Below is a small trained network, with its code and all its weights. Each question gives an input and a class and asks what happens when units are switched off, that is, made to give their printed mean instead of their output.

import numpy as np


def w(rows, s, z=0):
    codes = np.array(rows[::2]) - 128.0
    scale = np.full(codes.shape[1], s)
    scale[-1] = z or s
    return codes * scale


def norm(h):
    return h / np.sqrt((h * h).mean(-1, keepdims=True) + 1e-5)


def f(y):
    return np.maximum(y, 0)


def log_softmax(a):
    a = a - a.max(-1, keepdims=True)
    return a - np.log(np.exp(a).sum(-1, keepdims=True))


def net(x, mask):
    res = np.array(x, float).reshape(1, 5) / 4 @ E
    u = 0
    for l in range(3):
        y = f(norm(res) @ A[l][:, :-1].T + A[l][:, -1])
        res = res + np.where(mask[u : u + 7], y, B[l][:, -1]) @ B[l][:, :-1]
        u += 7
    return log_softmax(norm(res)[-1] @ U[:, :-1].T + U[:, -1])


A, B = {}, {}
E = w([
[253,70,115,224,204,151,156,77,71],'x0',
[91,89,112,143,136,19,45,160,134],'x1',
[176,100,76,72,174,106,150,191,111],'x2',
[66,93,108,164,75,94,76,18,75],'x3',
[204,54,82,140,226,112,127,125,48],'x4',
],0.0015)
A[0] = w([
[254,125,103,162,210,166,166,161,127,8],'0.n0',
[120,190,133,55,128,148,167,204,152,100],'0.n1',
[136,104,105,215,132,80,74,57,75,3],'0.n2',
[214,119,120,176,193,144,152,144,123,6],'0.n3',
[98,191,229,148,63,178,175,85,187,51],'0.n4',
[33,154,126,85,73,86,100,106,151,149],'0.n5',
[221,43,69,89,213,99,123,175,65,43],'0.n6',
],0.0019,0.0012)
B[0] = w([
[184,130,211,150,172,169,196,174,122,228],'0.n0',
[128,96,110,228,100,105,71,90,131,201],'0.n1',
[122,68,125,180,104,99,98,83,177,197],'0.n2',
[147,115,177,145,133,143,151,157,161,193],'0.n3',
[117,171,7,75,113,167,142,113,96,204],'0.n4',
[229,146,167,177,170,146,160,174,169,236],'0.n5',
[120,255,98,97,135,209,186,101,94,255],'0.n6',
],0.0027,0.0019)
A[1] = w([
[160,118,90,55,184,125,155,160,57,54],'1.n0',
[55,133,147,92,116,74,110,208,181,11],'1.n1',
[158,125,60,103,161,122,152,163,81,72],'1.n2',
[134,30,166,215,125,74,31,5,82,35],'1.n3',
[95,78,47,32,187,101,116,151,59,6],'1.n4',
[202,82,157,161,168,167,191,44,68,119],'1.n5',
[118,159,115,93,137,111,121,219,200,100],'1.n6',
],0.0023,0.0014)
B[1] = w([
[110,191,123,96,152,80,118,118,42,180],'1.n0',
[182,83,135,129,99,83,45,194,130,179],'1.n1',
[112,180,149,91,149,129,128,103,51,171],'1.n2',
[48,9,2,205,103,59,137,47,196,222],'1.n3',
[113,236,60,87,129,126,117,48,48,156],'1.n4',
[90,90,139,97,127,35,87,185,180,254],'1.n5',
[132,81,147,161,94,88,50,117,111,199],'1.n6',
],0.0028,0.0025)
A[2] = w([
[221,114,154,124,203,137,158,144,84,91],'2.n0',
[254,87,163,151,219,129,167,160,108,10],'2.n1',
[114,74,96,105,173,22,100,170,136,131],'2.n2',
[44,139,136,153,63,65,105,84,162,160],'2.n3',
[241,88,154,139,215,143,171,157,114,39],'2.n4',
[70,160,191,98,82,230,187,88,131,25],'2.n5',
[104,114,215,108,100,80,62,215,178,3],'2.n6',
],0.003,0.0015)
B[2] = w([
[36,122,183,122,162,104,149,158,81,226],'2.n0',
[2,73,235,160,153,159,204,185,128,236],'2.n1',
[127,155,143,145,102,205,181,83,147,230],'2.n2',
[182,91,112,108,172,136,153,148,125,253],'2.n3',
[20,73,231,164,156,140,198,189,107,232],'2.n4',
[208,186,149,152,151,194,158,79,164,173],'2.n5',
[197,91,150,95,115,99,53,199,112,201],'2.n6',
],0.0039,0.0028)
U = w([
[185,116,153,89,59,85,9,244,180,193],'0',
[101,4,28,208,120,68,126,18,158,178],'1',
[181,246,143,131,83,254,176,65,191,95],'2',
[32,82,245,162,203,147,234,202,78,199],'3',
[109,218,55,56,176,79,110,110,7,1],'4',
],0.0072,0.0013)

Each question gives the input, the list of numbers given to net, and the class t.
The units are the neurons (one row each of A and B). Each row of codes is followed by its name. A weight is (code - 128) times the scale printed after its matrix; where a second scale follows, it is the last column's (A, B and U).
mask holds one flag per neuron, layer by layer. A switched-off neuron (its flag False) gives its mean, the last column of its row in B, instead of its output. The means were averaged over made-up inputs and are rounded, as every weight is.
A unit's drop is (log p(t) with every unit on - log p(t) with that unit switched off) / (log p(t) with every unit on - log p(t) with every unit switched off).
The circuit of an input: a set's keep is (log p(t) with only the set's units on - log p(t) with every unit switched off) / (log p(t) with every unit on - log p(t) with every unit switched off). Starting from the 12 units with the biggest drops (on a tie, the unit counted first), units are removed one at a time, each time the one whose removal leaves the highest keep (on an exact tie, the one counted first), for as long as the keep stays at least 0.8.
units of the circuit, in order: the units of the circuit, biggest drop first
top k neurons: the k neurons with the biggest drops, biggest first
k most important neurons of layer l: the k neurons of layer l with the biggest drops, biggest first
drop when u is switched off: that unit's drop, to one decimal
input [-7,5,2,-4,6], class 4: units of the circuit, in order => (1.n4; 2.n1)
input [1,-2,5,4,0], class 4: units of the circuit, in order => (2.n1; 2.n4; 0.n6)
input [-4,2,-1,4,8], class 1: units of the circuit, in order => (1.n3)
input [-1,-2,4,1,-4], class 2: units of the circuit, in order => (2.n4; 2.n1)
input [2,0,5,5,-8], class 2: top 2 neurons => (1.n5; 1.n3)
input [-8,-6,1,-3,3], class 0: top 3 neurons => (0.n6; 1.n6; 0.n1)
input [-3,-2,5,3,0], class 4: 3 most important neurons of layer 1 => (1.n5; 1.n3; 1.n2)
input [-5,8,-8,4,-3], class 0: top 2 neurons => (2.n6; 0.n5)
input [0,1,-1,-4,-1], class 0: top 2 neurons => (0.n5; 1.n3)
input [4,-5,-3,7,-8], class 2: 2 most important neurons of layer 0 => (0.n4; 0.n1)
input [-3,5,3,3,2], class 1: 3 most important neurons of layer 0 => (0.n4; 0.n6; 0.n0)
input [1,4,8,6,6], class 4: drop when 0.n1 is switched off => 0.1
input [5,-1,-5,7,-7], class 1: drop when 1.n3 is switched off => 0.1
input [-2,-7,-2,5,4], class 1: drop when 0.n6 is switched off => 0.8
input [-3,6,7,4,1], class 4: top neuron => (1.n4)
